Here is a tiny trained network, its code and every weight. The questions are about switching its units off for an input and a class, where a switched-off unit gives its printed mean instead of its output.

import numpy as np


def w(rows, s, z=0):
    codes = np.array(rows[::2]) - 128.0
    scale = np.full(codes.shape[1], s)
    scale[-1] = z or s
    return codes * scale


def f(y):
    return y / 2 * (1 + np.tanh(0.7978845608 * (y + 0.044715 * y**3)))


def log_softmax(a):
    a = a - a.max(-1, keepdims=True)
    return a - np.log(np.exp(a).sum(-1, keepdims=True))


def net(x, mask):
    res = np.array(x, float).reshape(1, 7) / 4 @ E
    y = f(res @ A[0][:, :-1].T + A[0][:, -1])
    res = res + np.where(mask, y, B[0][:, -1]) @ B[0][:, :-1]
    return log_softmax(res[-1] @ U[:, :-1].T + U[:, -1])


A, B = {}, {}
E = w([
[164,79,30,151,252,253],'x0',
[120,129,118,125,125,122],'x1',
[113,57,89,249,2,149],'x2',
[136,126,123,144,130,108],'x3',
[123,129,129,121,124,141],'x4',
[185,56,93,25,134,47],'x5',
[135,127,141,128,130,142],'x6',
],0.0086)
A[0] = w([
[136,130,138,168,78,73,132],'n0',
[126,166,123,78,234,117,107],'n1',
[128,138,131,199,121,150,122],'n2',
[132,104,99,173,153,169,203],'n3',
[138,160,155,147,112,116,115],'n4',
[101,186,134,163,168,155,2],'n5',
[90,187,170,148,53,123,135],'n6',
[150,129,200,55,36,75,127],'n7',
[98,250,180,130,219,111,112],'n8',
[97,131,143,136,116,119,92],'n9',
[87,156,175,131,85,122,92],'n10',
[143,139,91,182,150,172,27],'n11',
],0.016,0.0091)
B[0] = w([
[111,115,200,104,112,147,202],'n0',
[205,102,190,91,146,102,225],'n1',
[104,144,184,146,133,154,182],'n2',
[137,174,39,120,152,97,210],'n3',
[148,112,151,106,101,91,155],'n4',
[159,110,5,136,129,94,151],'n5',
[164,82,199,74,145,138,228],'n6',
[86,159,3,191,131,141,253],'n7',
[42,138,39,195,82,152,229],'n8',
[177,128,119,139,113,158,140],'n9',
[155,138,183,111,162,125,185],'n10',
[77,100,188,134,64,118,167],'n11',
],0.016)
U = w([
[62,94,116,177,30,154,253],'0',
[166,129,19,139,125,50,101],'1',
[254,65,215,28,152,88,49],'2',
],0.0068,0.0036)

Each question gives the input, the list of numbers given to net, and the class t.
The units are the neurons (one row each of A and B). Each row of codes is followed by its name. A weight is (code - 128) times the scale printed after its matrix; where a second scale follows, it is the last column's (A, B and U).
mask holds one flag per neuron, in row order. A switched-off neuron (its flag False) gives its mean, the last column of its row in B, instead of its output. The means were averaged over made-up inputs and are rounded, as every weight is.
A unit's drop is (log p(t) with every unit on - log p(t) with that unit switched off) / (log p(t) with every unit on - log p(t) with every unit switched off).
unit that matters most: the unit with the biggest drop
top k neurons: the k neurons with the biggest drops, biggest first
drop when u is switched off: that unit's drop, to one decimal
input [1,4,-7,2,2,5,-6], class 2: unit that matters most : n1
input [5,-3,0,-8,0,-3,1], class 1: top 3 neurons : n3; n0; n8
input [1,6,-3,-5,3,2,8], class 2: top 2 neurons : n7; n1
input [-2,-2,-7,3,2,-1,-8], class 0: top 3 neurons : n8; n3; n5
input [-2,-7,2,-2,-1,-7,-3], class 2: top 2 neurons : n7; n6
input [-3,-4,7,7,-8,-2,-5], class 2: top 2 neurons : n8; n6
input [8,4,0,-8,-5,5,8], class 2: top 3 neurons : n7; n8; n1
input [-1,-7,7,-6,5,-3,5], class 2: drop when n7 is switched off : 0.2
input [5,4,-8,-1,8,5,4], class 2: drop when n1 is switched off : 5.0
input [7,-1,-6,1,2,6,0], class 2: drop when n1 is switched off : 1.2
input [3,-2,-2,0,4,5,-8], class 2: drop when n11 is switched off : 0.0
input [3,2,-2,-8,6,4,3], class 2: top 2 neurons : n7; n8
